Here is a tiny trained network, its code and every weight. The questions are about switching its units off for an input and a target symbol, where a switched-off unit gives its printed mean instead of its output.

import numpy as np


def w(rows, s, z=0):
    codes = np.array(rows[::2]) - 128.0
    scale = np.full(codes.shape[1], s)
    scale[-1] = z or s
    return codes * scale


def norm(h):
    return h / np.sqrt((h * h).mean(-1, keepdims=True) + 1e-5)


def f(y):
    return np.maximum(y, 0)


def softmax(a):
    e = np.exp(a - a.max(-1, keepdims=True))
    return e / e.sum(-1, keepdims=True)


def log_softmax(a):
    a = a - a.max(-1, keepdims=True)
    return a - np.log(np.exp(a).sum(-1, keepdims=True))


def net(x, mask):
    ids = ['ΘΞΠΩαβγεζηλμστφψ'.index(c) for c in x.split()]
    T = len(ids)
    res = E[ids] + P[:T]
    u = 0
    for l in range(2):
        r = norm(res)
        for j in range(3):
            rows = slice(2 * j, 2 * j + 2)
            q, k, v = (r @ M[l][rows].T for M in (Q, K, V))
            z = softmax(np.where(np.tri(T) > 0, q @ k.T / 2**0.5, -1e9)) @ v
            o = O[l][rows]
            res = res + np.where(mask[u + j], z, o[:, -1]) @ o[:, :-1]
        u += 3
        y = f(norm(res) @ A[l][:, :-1].T + A[l][:, -1])
        res = res + np.where(mask[u : u + 4], y, B[l][:, -1]) @ B[l][:, :-1]
        u += 4
    return log_softmax(norm(res)[-1] @ U[:, :-1].T + U[:, -1])


Q, K, V, O, A, B = {}, {}, {}, {}, {}, {}
E = w([
[145,130,132],'Θ',
[93,183,128],'Ξ',
[160,102,146],'Π',
[126,166,123],'Ω',
[137,190,83],'α',
[173,137,174],'β',
[107,117,136],'γ',
[131,129,168],'ε',
[111,140,135],'ζ',
[135,106,146],'η',
[166,103,186],'λ',
[253,93,22],'μ',
[168,121,189],'σ',
[124,140,118],'τ',
[115,172,139],'φ',
[158,179,167],'ψ',
],0.021)
P = w([
[91,86,62],'0',
[132,131,255],'1',
[155,119,249],'2',
[133,128,227],'3',
[111,224,126],'4',
[124,152,219],'5',
[102,180,175],'6',
[109,172,171],'7',
[104,204,170],'8',
[101,204,202],'9',
],0.009)
Q[0] = w([
[45,197,81],'0.h0',
[180,223,130],'0.h0',
[147,126,78],'0.h1',
[171,134,95],'0.h1',
[192,118,161],'0.h2',
[251,156,142],'0.h2',
],0.012)
K[0] = w([
[21,54,219],'0.h0',
[88,59,67],'0.h0',
[155,85,101],'0.h1',
[117,229,73],'0.h1',
[43,94,58],'0.h2',
[182,80,2],'0.h2',
],0.0093)
V[0] = w([
[255,219,78],'0.h0',
[48,199,177],'0.h0',
[157,115,134],'0.h1',
[122,157,187],'0.h1',
[75,133,191],'0.h2',
[75,143,82],'0.h2',
],0.0089)
O[0] = w([
[109,227,3,77],'0.h0',
[40,154,170,188],'0.h0',
[128,120,106,137],'0.h1',
[113,198,129,254],'0.h1',
[91,149,221,187],'0.h2',
[2,131,62,102],'0.h2',
],0.0068,0.0046)
A[0] = w([
[102,254,66,154],'0.n0',
[234,251,192,80],'0.n1',
[80,117,202,102],'0.n2',
[227,68,201,254],'0.n3',
],0.0055,0.0036)
B[0] = w([
[179,170,247,190],'0.n0',
[73,18,149,250],'0.n1',
[224,152,65,197],'0.n2',
[98,253,87,254],'0.n3',
],0.0064,0.0055)
Q[1] = w([
[128,32,102],'1.h0',
[204,216,137],'1.h0',
[115,138,152],'1.h1',
[121,24,3],'1.h1',
[58,83,114],'1.h2',
[184,212,191],'1.h2',
],0.022)
K[1] = w([
[66,187,249],'1.h0',
[139,46,90],'1.h0',
[178,143,83],'1.h1',
[91,204,238],'1.h1',
[92,147,196],'1.h2',
[136,104,32],'1.h2',
],0.019)
V[1] = w([
[198,231,177],'1.h0',
[41,187,185],'1.h0',
[181,239,120],'1.h1',
[253,82,189],'1.h1',
[198,142,12],'1.h2',
[203,61,32],'1.h2',
],0.018)
O[1] = w([
[191,156,112,229],'1.h0',
[199,43,74,145],'1.h0',
[220,196,95,148],'1.h1',
[161,176,251,254],'1.h1',
[47,226,52,77],'1.h2',
[19,192,125,44],'1.h2',
],0.013,0.0031)
A[1] = w([
[63,250,144,251],'1.n0',
[146,151,92,97],'1.n1',
[154,176,160,77],'1.n2',
[102,102,63,32],'1.n3',
],0.011,0.0029)
B[1] = w([
[167,197,2,254],'1.n0',
[111,117,82,144],'1.n1',
[41,189,59,153],'1.n2',
[33,74,203,141],'1.n3',
],0.0068,0.0084)
U = w([
[146,71,92,167],'Θ',
[108,155,163,141],'Ξ',
[165,193,217,9],'Π',
[79,35,137,147],'Ω',
[18,67,101,144],'α',
[158,223,133,108],'β',
[111,76,45,184],'γ',
[88,133,126,195],'ε',
[179,175,187,3],'ζ',
[115,158,32,148],'η',
[250,172,72,47],'λ',
[192,83,236,147],'μ',
[129,124,137,94],'σ',
[50,135,253,56],'τ',
[136,69,94,164],'φ',
[79,61,170,140],'ψ',
],0.017,0.0047)

Each question gives the input, a string of symbols that net reads in full, and the target symbol t.
The units are the heads (2 rows each of Q, K, V and O) and the neurons (one row each of A and B). Each row of codes is followed by its name. A weight is (code - 128) times the scale printed after its matrix; where a second scale follows, it is the last column's (O, A, B and U).
mask holds one flag per unit, layer by layer, with each layer's heads first. A switched-off unit (its flag False) gives its mean, the last column of its rows in O or B, instead of its output. The means were averaged over made-up inputs and are rounded, as every weight is.
A unit's drop is (log p(t) with every unit on - log p(t) with that unit switched off) / (log p(t) with every unit on - log p(t) with every unit switched off).
The circuit of an input: a set's keep is (log p(t) with only the set's units on - log p(t) with every unit switched off) / (log p(t) with every unit on - log p(t) with every unit switched off). Starting from the 12 units with the biggest drops (on a tie, the unit counted first), units are removed one at a time, each time the one whose removal leaves the highest keep (on an exact tie, the one counted first), for as long as the keep stays at least 0.8.
circuit, biggest first: the units of the circuit, biggest drop first
which heads matter: for each layer, one digit per head in row order, 1 if its drop is at least 0.15 and else 0, layers parted by /
drop of u: that unit's drop, to one decimal
input Ω τ ε β γ φ Ξ, target γ: circuit, biggest first	[1.h1]
input β ε η ε, target β: circuit, biggest first	[0.h0 1.h2 1.h1]
input ζ ψ ψ τ, target Ω: circuit, biggest first	[1.h1 0.h0]
input ε ε ε λ τ ψ η α β, target μ: circuit, biggest first	[0.h0 1.h2]
input ψ Π τ η ψ, target λ: which heads matter	100 / 010
input η ε φ β Ω τ ε η, target τ: circuit, biggest first	[0.h0 1.h1]
input ζ ζ Π η σ ψ Ω φ, target Ω: which heads matter	001 / 010
input ε β ε ζ α Ω Ω Π η, target μ: circuit, biggest first	[0.h0 1.h1 1.h2]
input ε Θ Ω, target μ: which heads matter	100 / 000
input β τ ε ζ η ε ζ ε ε η, target β: which heads matter	100 / 011
input ψ ψ Ω ψ η φ Ξ Ω γ β, target λ: which heads matter	100 / 010
input ε μ ψ β, target β: which heads matter	000 / 010
input ε γ β Ξ ε β ε ψ ψ β, target μ: which heads matter	100 / 001
input ε φ η β σ ε, target μ: circuit, biggest first	[1.h2]
input ψ β Ξ ψ β ζ γ, target λ: drop of 0.h0	0.4
input η Ω ψ η ε, target τ: drop of 1.h1	0.2
input ε γ ε γ λ, target μ: drop of 0.h0	0.3
input φ ε α ε Ω ψ μ, target η: drop of 1.h2	0.3
